Below are the code and all the weights of a small trained network. Each question names an input and a class and asks about switching units off, where a switched-off unit gives its printed mean instead of its output.

import numpy as np


def w(rows, s, z=0):
    codes = np.array(rows[::2]) - 128.0
    scale = np.full(codes.shape[1], s)
    scale[-1] = z or s
    return codes * scale


def f(y):
    return np.maximum(y, 0)


def log_softmax(a):
    a = a - a.max(-1, keepdims=True)
    return a - np.log(np.exp(a).sum(-1, keepdims=True))


def net(x, mask):
    res = np.array(x, float).reshape(1, 7) / 4 @ E
    y = f(res @ A[0][:, :-1].T + A[0][:, -1])
    res = res + np.where(mask, y, B[0][:, -1]) @ B[0][:, :-1]
    return log_softmax(res[-1] @ U[:, :-1].T + U[:, -1])


A, B = {}, {}
E = w([
[83,104,95,137,77,1,73,209],'x0',
[33,190,155,131,57,134,102,44],'x1',
[114,80,141,31,35,222,142,190],'x2',
[203,209,163,24,125,96,31,119],'x3',
[127,129,128,126,129,127,131,129],'x4',
[128,122,127,126,128,127,124,123],'x5',
[126,134,131,127,129,127,133,133],'x6',
],0.0098)
A[0] = w([
[178,172,162,73,101,81,78,87,105],'N1',
[107,146,98,126,134,84,128,145,173],'N2',
[54,140,153,99,64,165,105,100,118],'N3',
[155,103,127,93,169,112,143,176,94],'N4',
[96,105,119,181,75,120,199,83,111],'N5',
[102,85,89,156,66,19,70,255,90],'N6',
[96,95,110,204,143,113,191,121,99],'N7',
[112,126,96,164,138,52,91,184,83],'N8',
[160,208,110,233,223,32,135,49,53],'N9',
[12,180,158,166,116,121,85,49,94],'N10',
[117,128,151,203,247,63,97,47,66],'N11',
[208,55,84,135,160,77,151,198,105],'N12',
[60,59,95,228,101,157,199,125,131],'N13',
[238,75,137,113,198,128,154,196,163],'N14',
[104,74,166,36,71,153,189,187,47],'N15',
[137,121,227,157,121,145,137,109,127],'N16',
[185,66,95,141,188,124,116,202,121],'N17',
[134,155,182,73,131,92,132,125,60],'N18',
[17,31,78,231,116,153,213,108,134],'N19',
[199,137,120,116,178,115,109,166,131],'N20',
[101,94,113,143,64,3,54,164,96],'N21',
[229,130,171,124,180,203,198,70,115],'N22',
[37,192,168,165,13,101,154,61,143],'N23',
[125,182,145,227,223,50,107,69,81],'N24',
[132,56,107,184,126,124,217,146,112],'N25',
[17,198,152,118,89,155,140,64,147],'N26',
[101,165,99,168,167,25,119,138,118],'N27',
[137,145,117,157,89,142,131,121,1],'N28',
[102,118,98,139,53,39,94,173,97],'N29',
[146,133,189,125,153,204,173,69,52],'N30',
[57,196,198,139,71,137,104,73,162],'N31',
[104,58,139,116,136,128,159,105,81],'N32',
[57,112,128,165,169,167,144,137,123],'N33',
[44,79,52,203,114,138,243,130,123],'N34',
[196,238,164,64,168,82,14,95,134],'N35',
[248,43,120,164,224,128,171,224,151],'N36',
[179,183,159,126,233,214,188,20,103],'N37',
[79,88,118,27,36,218,130,166,74],'N38',
[93,93,94,108,75,38,142,191,105],'N39',
[206,103,148,145,158,131,160,233,139],'N40',
[96,78,163,81,48,218,92,212,62],'N41',
[24,148,95,104,90,91,90,66,131],'N42',
[155,150,206,126,207,240,189,41,112],'N43',
[223,223,197,7,105,119,74,120,123],'N44',
[206,204,134,82,149,78,51,125,91],'N45',
[60,105,111,141,102,39,137,160,70],'N46',
],0.0092,0.006)
B[0] = w([
[217,134,155,60,116,63,148,115,193],'N1',
[116,170,152,100,106,137,111,102,171],'N2',
[91,138,79,163,200,141,139,94,186],'N3',
[124,121,78,163,189,94,116,82,155],'N4',
[180,94,205,70,151,65,151,116,182],'N5',
[46,207,160,153,57,193,64,127,233],'N6',
[200,104,181,31,115,91,166,128,188],'N7',
[104,165,115,115,89,179,103,134,188],'N8',
[112,21,43,241,77,214,243,235,254],'N9',
[75,99,69,186,236,103,71,1,205],'N10',
[141,41,96,154,94,187,242,196,225],'N11',
[82,153,71,181,201,111,83,42,194],'N12',
[202,148,201,57,112,54,147,138,228],'N13',
[114,127,107,148,210,77,97,46,204],'N14',
[118,17,45,213,90,206,218,191,192],'N15',
[128,117,139,132,100,130,110,121,152],'N16',
[96,150,108,147,209,132,109,46,187],'N17',
[146,124,152,86,129,126,154,126,150],'N18',
[207,146,202,30,108,37,140,149,254],'N19',
[136,99,113,116,189,73,124,63,175],'N20',
[78,210,177,125,49,170,69,133,222],'N21',
[42,227,137,122,79,184,70,143,209],'N22',
[89,135,72,181,246,96,81,31,220],'N23',
[137,3,16,184,126,194,225,174,241],'N24',
[220,129,179,66,148,65,158,131,196],'N25',
[102,105,94,165,230,88,59,31,209],'N26',
[109,119,111,139,64,173,127,158,213],'N27',
[125,128,185,105,121,127,110,113,128],'N28',
[98,195,157,105,64,195,69,145,199],'N29',
[69,197,154,118,57,157,56,147,180],'N30',
[127,123,106,136,218,59,129,57,207],'N31',
[147,122,159,104,117,120,131,116,151],'N32',
[167,127,180,69,142,89,152,134,173],'N33',
[195,114,202,60,114,51,129,155,233],'N34',
[198,96,202,74,108,18,160,161,250],'N35',
[81,142,74,162,252,114,90,5,230],'N36',
[51,211,189,129,34,204,36,159,230],'N37',
[131,29,29,230,140,204,219,216,222],'N38',
[49,187,179,114,63,165,84,160,195],'N39',
[116,123,106,132,191,125,101,48,186],'N40',
[162,9,59,176,114,173,216,228,206],'N41',
[82,145,86,160,214,150,77,43,198],'N42',
[56,209,159,144,36,203,24,146,227],'N43',
[234,104,199,47,114,23,165,124,231],'N44',
[217,134,186,55,123,85,167,132,211],'N45',
[110,183,149,100,95,156,99,140,185],'N46',
],0.0079,0.015)
U = w([
[92,135,95,153,251,115,81,32,179],'0',
[207,126,195,57,104,60,142,150,2],'1',
[46,208,162,129,36,205,41,157,58],'2',
[126,42,62,184,114,200,204,204,166],'3',
],0.013,0.0034)

Each question gives the input, the list of numbers given to net, and the class t.
The units are the neurons (one row each of A and B). Each row of codes is followed by its name. A weight is (code - 128) times the scale printed after its matrix; where a second scale follows, it is the last column's (A, B and U).
mask holds one flag per neuron, in row order. A switched-off neuron (its flag False) gives its mean, the last column of its row in B, instead of its output. The means were averaged over made-up inputs and are rounded, as every weight is.
A unit's drop is (log p(t) with every unit on - log p(t) with that unit switched off) / (log p(t) with every unit on - log p(t) with every unit switched off).
most important unit: the unit with the biggest drop
k most important neurons: the k neurons with the biggest drops, biggest first
drop of u: that unit's drop, to one decimal
input [-7,-8,0,-7,-7,2,-6], class 0: most important unit => N36
input [8,-8,2,1,-3,0,-8], class 0: 3 most important neurons => (N36 N12 N14)
input [2,4,8,8,-7,-6,-1], class 1: 4 most important neurons => (N44 N9 N35 N24)
input [2,6,7,-4,3,-2,1], class 3: 2 most important neurons => (N38 N41)
input [2,-4,-7,6,-4,-7,4], class 3: 4 most important neurons => (N9 N24 N19 N11)
input [8,8,-1,1,-1,2,8], class 0: 4 most important neurons => (N23 N10 N31 N42)
input [-2,-5,2,-6,-3,-5,5], class 1: 3 most important neurons => (N19 N34 N13)
input [-4,-8,8,-2,-3,-1,-8], class 0: 4 most important neurons => (N36 N14 N9 N40)
input [-6,-2,-6,-5,-5,-6,6], class 2: 4 most important neurons => (N37 N43 N22 N38)
input [-4,7,-8,-5,1,5,-6], class 3: 3 most important neurons => (N9 N11 N24)
input [-2,-6,7,2,8,2,-2], class 3: 3 most important neurons => (N41 N15 N38)
input [6,7,-6,-8,-3,6,-1], class 1: 2 most important neurons => (N19 N34)
input [-8,2,-8,-4,-6,3,-8], class 2: 3 most important neurons => (N37 N43 N22)
input [-5,-2,7,6,5,3,3], class 3: most important unit => N38
input [-7,-2,6,6,-3,4,-3], class 2: 3 most important neurons => (N43 N22 N37)
input [3,-6,0,-7,4,-2,-4], class 1: 3 most important neurons => (N19 N34 N13)
input [2,-6,-8,-7,7,8,7], class 3: drop of N44 => 0.4
input [0,5,1,-6,2,5,-6], class 1: drop of N33 => 0.0
input [5,4,7,-2,7,6,-7], class 3: drop of N41 => 0.5
input [8,2,4,6,-4,-7,-7], class 2: drop of N6 => 0.2
input [-7,-3,6,-4,1,0,-4], class 2: most important unit => N43
